Below are the code and all the weights of a small trained network. Each question names an input and a class and asks about switching units off, where a switched-off unit gives its printed mean instead of its output.

import numpy as np


def w(rows, s, z=0):
    codes = np.array(rows[::2]) - 128.0
    scale = np.full(codes.shape[1], s)
    scale[-1] = z or s
    return codes * scale


def f(y):
    return np.maximum(y, 0)


def log_softmax(a):
    a = a - a.max(-1, keepdims=True)
    return a - np.log(np.exp(a).sum(-1, keepdims=True))


def net(x, mask):
    res = np.array(x, float).reshape(1, 3) / 4 @ E
    y = f(res @ A[0][:, :-1].T + A[0][:, -1])
    res = res + np.where(mask, y, B[0][:, -1]) @ B[0][:, :-1]
    return log_softmax(res[-1] @ U[:, :-1].T + U[:, -1])


A, B = {}, {}
E = w([
[94,90,194,126,129,196,169,134,177,102,60],'x0',
[173,90,188,181,115,142,40,144,7,105,94],'x1',
[197,102,150,90,183,75,159,82,162,128,74],'x2',
],0.013)
A[0] = w([
[183,50,159,144,151,133,95,99,57,98,162,2],'neuron 1',
[65,147,151,88,124,121,150,164,187,195,147,242],'neuron 2',
[158,174,58,99,188,77,180,127,131,185,131,179],'neuron 3',
[92,138,101,86,120,156,135,156,180,140,128,244],'neuron 4',
[124,157,183,184,64,237,105,197,130,46,86,134],'neuron 5',
[160,128,184,218,119,111,125,97,60,23,121,198],'neuron 6',
[91,128,84,104,112,194,165,215,85,185,171,191],'neuron 7',
[154,92,126,31,178,127,129,106,88,102,9,214],'neuron 8',
[46,216,80,195,114,160,210,84,253,144,151,72],'neuron 9',
[210,109,151,103,128,87,151,104,157,89,54,70],'neuron 10',
[120,97,208,99,81,177,142,139,80,45,129,101],'neuron 11',
[82,70,163,132,125,105,154,120,172,120,94,253],'neuron 12',
[230,200,45,85,213,29,196,94,191,171,162,170],'neuron 13',
[178,194,49,109,84,66,80,102,42,134,217,177],'neuron 14',
],0.0082,0.0062)
B[0] = w([
[171,77,182,156,148,191,96,79,154,131,133,176],'neuron 1',
[172,101,129,147,79,164,103,115,173,59,169,208],'neuron 2',
[72,160,170,132,51,53,220,167,112,107,173,203],'neuron 3',
[175,105,174,139,86,165,197,60,198,61,215,199],'neuron 4',
[96,241,113,82,80,91,176,233,164,160,112,225],'neuron 5',
[93,165,118,85,132,111,159,157,52,127,63,226],'neuron 6',
[98,120,69,225,173,135,137,161,102,122,158,198],'neuron 7',
[198,80,132,164,92,187,141,100,191,65,152,220],'neuron 8',
[180,26,55,254,218,148,72,185,95,164,128,227],'neuron 9',
[132,74,47,203,205,200,92,108,149,69,128,185],'neuron 10',
[77,157,103,109,164,78,125,73,128,170,158,192],'neuron 11',
[75,147,70,184,192,127,29,228,91,241,84,201],'neuron 12',
[75,183,165,53,88,61,136,97,130,174,188,252],'neuron 13',
[231,90,91,229,131,215,85,101,146,141,156,230],'neuron 14',
],0.0076,0.015)
U = w([
[179,97,141,139,95,202,148,110,155,46,162,24],'0',
[124,110,91,167,195,163,125,174,96,142,95,178],'1',
[25,199,174,8,47,34,175,150,122,150,121,250],'2',
],0.011,0.0016)

Each question gives the input, the list of numbers given to net, and the class t.
The units are the neurons (one row each of A and B). Each row of codes is followed by its name. A weight is (code - 128) times the scale printed after its matrix; where a second scale follows, it is the last column's (A, B and U).
mask holds one flag per neuron, in row order. A switched-off neuron (its flag False) gives its mean, the last column of its row in B, instead of its output. The means were averaged over made-up inputs and are rounded, as every weight is.
A unit's drop is (log p(t) with every unit on - log p(t) with that unit switched off) / (log p(t) with every unit on - log p(t) with every unit switched off).
The circuit of an input: a set's keep is (log p(t) with only the set's units on - log p(t) with every unit switched off) / (log p(t) with every unit on - log p(t) with every unit switched off). Starting from the 12 units with the biggest drops (on a tie, the unit counted first), units are removed one at a time, each time the one whose removal leaves the highest keep (on an exact tie, the one counted first), for as long as the keep stays at least 0.8.
units of the circuit, in order: the units of the circuit, biggest drop first
unit that matters most: the unit with the biggest drop
k most important neurons: the k neurons with the biggest drops, biggest first
drop of u: that unit's drop, to one decimal
input [7,-1,-7], class 1: 2 most important neurons -> [neuron 13; neuron 9]
input [5,-5,-6], class 1: 3 most important neurons -> [neuron 9; neuron 12; neuron 8]
input [-3,-4,-4], class 0: unit that matters most -> neuron 12
input [2,2,-7], class 2: units of the circuit, in order -> [neuron 9; neuron 5]
input [-1,7,4], class 0: 4 most important neurons -> [neuron 8; neuron 12; neuron 9; neuron 1]
input [4,-7,-2], class 1: 4 most important neurons -> [neuron 9; neuron 12; neuron 8; neuron 14]
input [4,-5,-1], class 1: 3 most important neurons -> [neuron 9; neuron 12; neuron 8]
input [8,8,0], class 2: 3 most important neurons -> [neuron 5; neuron 9; neuron 14]
input [6,-4,-5], class 1: 2 most important neurons -> [neuron 9; neuron 12]
input [8,-1,-8], class 1: 2 most important neurons -> [neuron 9; neuron 13]
input [-2,3,2], class 0: 4 most important neurons -> [neuron 12; neuron 9; neuron 7; neuron 5]
input [-6,1,8], class 0: 4 most important neurons -> [neuron 14; neuron 10; neuron 5; neuron 8]
input [-8,-1,7], class 2: 2 most important neurons -> [neuron 13; neuron 3]
input [-5,-8,-5], class 0: units of the circuit, in order -> [neuron 4]
input [8,1,3], class 1: drop of neuron 12 -> 2.9
input [0,0,1], class 2: drop of neuron 14 -> 0.8
input [-8,7,2], class 0: drop of neuron 7 -> 0.1
